Here is a tiny trained network, its code and every weight. The questions are about switching its units off for an input and a class, where a switched-off unit gives its printed mean instead of its output.

import numpy as np


def w(rows, s, z=0):
    codes = np.array(rows[::2]) - 128.0
    scale = np.full(codes.shape[1], s)
    scale[-1] = z or s
    return codes * scale


def f(y):
    return np.maximum(y, 0)


def log_softmax(a):
    a = a - a.max(-1, keepdims=True)
    return a - np.log(np.exp(a).sum(-1, keepdims=True))


def net(x, mask):
    res = np.array(x, float).reshape(1, 7) / 4 @ E
    y = f(res @ A[0][:, :-1].T + A[0][:, -1])
    res = res + np.where(mask, y, B[0][:, -1]) @ B[0][:, :-1]
    return log_softmax(res[-1] @ U[:, :-1].T + U[:, -1])


A, B = {}, {}
E = w([
[146,231,170,159],'x0',
[126,119,80,226],'x1',
[209,218,108,102],'x2',
[254,129,61,145],'x3',
[38,179,81,124],'x4',
[148,174,205,154],'x5',
[111,112,131,149],'x6',
],0.0084)
A[0] = w([
[141,118,84,87,123],'n0',
[184,194,214,46,163],'n1',
[100,82,217,152,252],'n2',
[107,142,239,49,154],'n3',
[130,211,170,157,195],'n4',
[146,99,196,78,196],'n5',
[171,134,142,64,165],'n6',
[146,180,124,104,155],'n7',
[249,133,91,231,201],'n8',
[52,124,159,158,230],'n9',
[49,129,52,101,176],'n10',
[182,122,121,124,232],'n11',
[150,158,66,96,85],'n12',
[97,35,140,99,193],'n13',
[127,131,128,131,72],'n14',
[139,99,67,114,208],'n15',
[86,120,112,154,134],'n16',
],0.011,0.003)
B[0] = w([
[203,170,87,5,155],'n0',
[151,44,134,135,213],'n1',
[124,96,87,195,202],'n2',
[106,31,170,117,207],'n3',
[62,131,217,176,193],'n4',
[220,57,141,149,181],'n5',
[192,96,106,135,173],'n6',
[132,90,214,133,164],'n7',
[212,205,112,175,253],'n8',
[41,87,89,132,197],'n9',
[67,125,101,75,185],'n10',
[208,92,121,144,184],'n11',
[132,148,142,108,160],'n12',
[176,142,1,137,196],'n13',
[124,153,112,92,128],'n14',
[176,218,77,106,177],'n15',
[75,187,56,132,158],'n16',
],0.0069,0.012)
U = w([
[146,89,115,165,112],'0',
[162,126,110,6,135],'1',
[154,132,121,145,190],'2',
[178,166,110,170,153],'3',
[79,118,120,114,159],'4',
[98,167,199,184,41],'5',
[152,60,171,96,4],'6',
],0.015,0.0033)

Each question gives the input, the list of numbers given to net, and the class t.
The units are the neurons (one row each of A and B). Each row of codes is followed by its name. A weight is (code - 128) times the scale printed after its matrix; where a second scale follows, it is the last column's (A, B and U).
mask holds one flag per neuron, in row order. A switched-off neuron (its flag False) gives its mean, the last column of its row in B, instead of its output. The means were averaged over made-up inputs and are rounded, as every weight is.
A unit's drop is (log p(t) with every unit on - log p(t) with that unit switched off) / (log p(t) with every unit on - log p(t) with every unit switched off).
The circuit of an input: a set's keep is (log p(t) with only the set's units on - log p(t) with every unit switched off) / (log p(t) with every unit on - log p(t) with every unit switched off). Starting from the 12 units with the biggest drops (on a tie, the unit counted first), units are removed one at a time, each time the one whose removal leaves the highest keep (on an exact tie, the one counted first), for as long as the keep stays at least 0.8.
circuit, biggest first: the units of the circuit, biggest drop first
unit that matters most: the unit with the biggest drop
top k neurons: the k neurons with the biggest drops, biggest first
drop of u: that unit's drop, to one decimal
input [4,7,6,-7,-8,6,4], class 5: circuit, biggest first : (n4)
input [7,-1,-3,-8,-2,-2,0], class 4: circuit, biggest first : (n9 n8)
input [3,6,-2,-8,3,2,-2], class 4: circuit, biggest first : (n9 n8)
input [-7,8,6,-3,5,-1,6], class 1: circuit, biggest first : (n4 n2 n10)
input [0,-6,2,-5,-1,-4,-6], class 6: circuit, biggest first : (n3 n1)
input [1,3,-1,-2,-3,7,-4], class 5: circuit, biggest first : (n4 n13)
input [7,-2,5,-4,-1,-3,-5], class 6: circuit, biggest first : (n1 n8 n3)
input [5,0,8,-3,8,-5,1], class 5: circuit, biggest first : (n4 n13)
input [4,-6,3,-1,2,8,6], class 6: circuit, biggest first : (n1 n3)
input [5,-4,-1,2,7,-3,-6], class 4: circuit, biggest first : (n8 n5)
input [6,-2,0,-7,-7,5,-1], class 6: top 2 neurons : (n3 n1)
input [2,0,-6,6,-2,-8,0], class 3: top 2 neurons : (n3 n8)
input [7,4,8,-4,1,-8,7], class 5: top 2 neurons : (n4 n13)
input [7,3,7,5,6,4,3], class 5: circuit, biggest first : (n4)
input [2,5,-5,-8,5,5,-8], class 4: top 2 neurons : (n9 n8)
input [5,-5,-8,7,-5,-1,8], class 3: drop of n3 : 0.3
input [4,-3,3,0,2,6,8], class 5: drop of n4 : 0.6
input [5,0,3,-3,-2,5,6], class 5: drop of n13 : 0.1
input [0,6,-4,-3,1,-5,5], class 4: drop of n10 : 0.1
input [0,-5,6,-7,0,-4,0], class 6: unit that matters most : n3
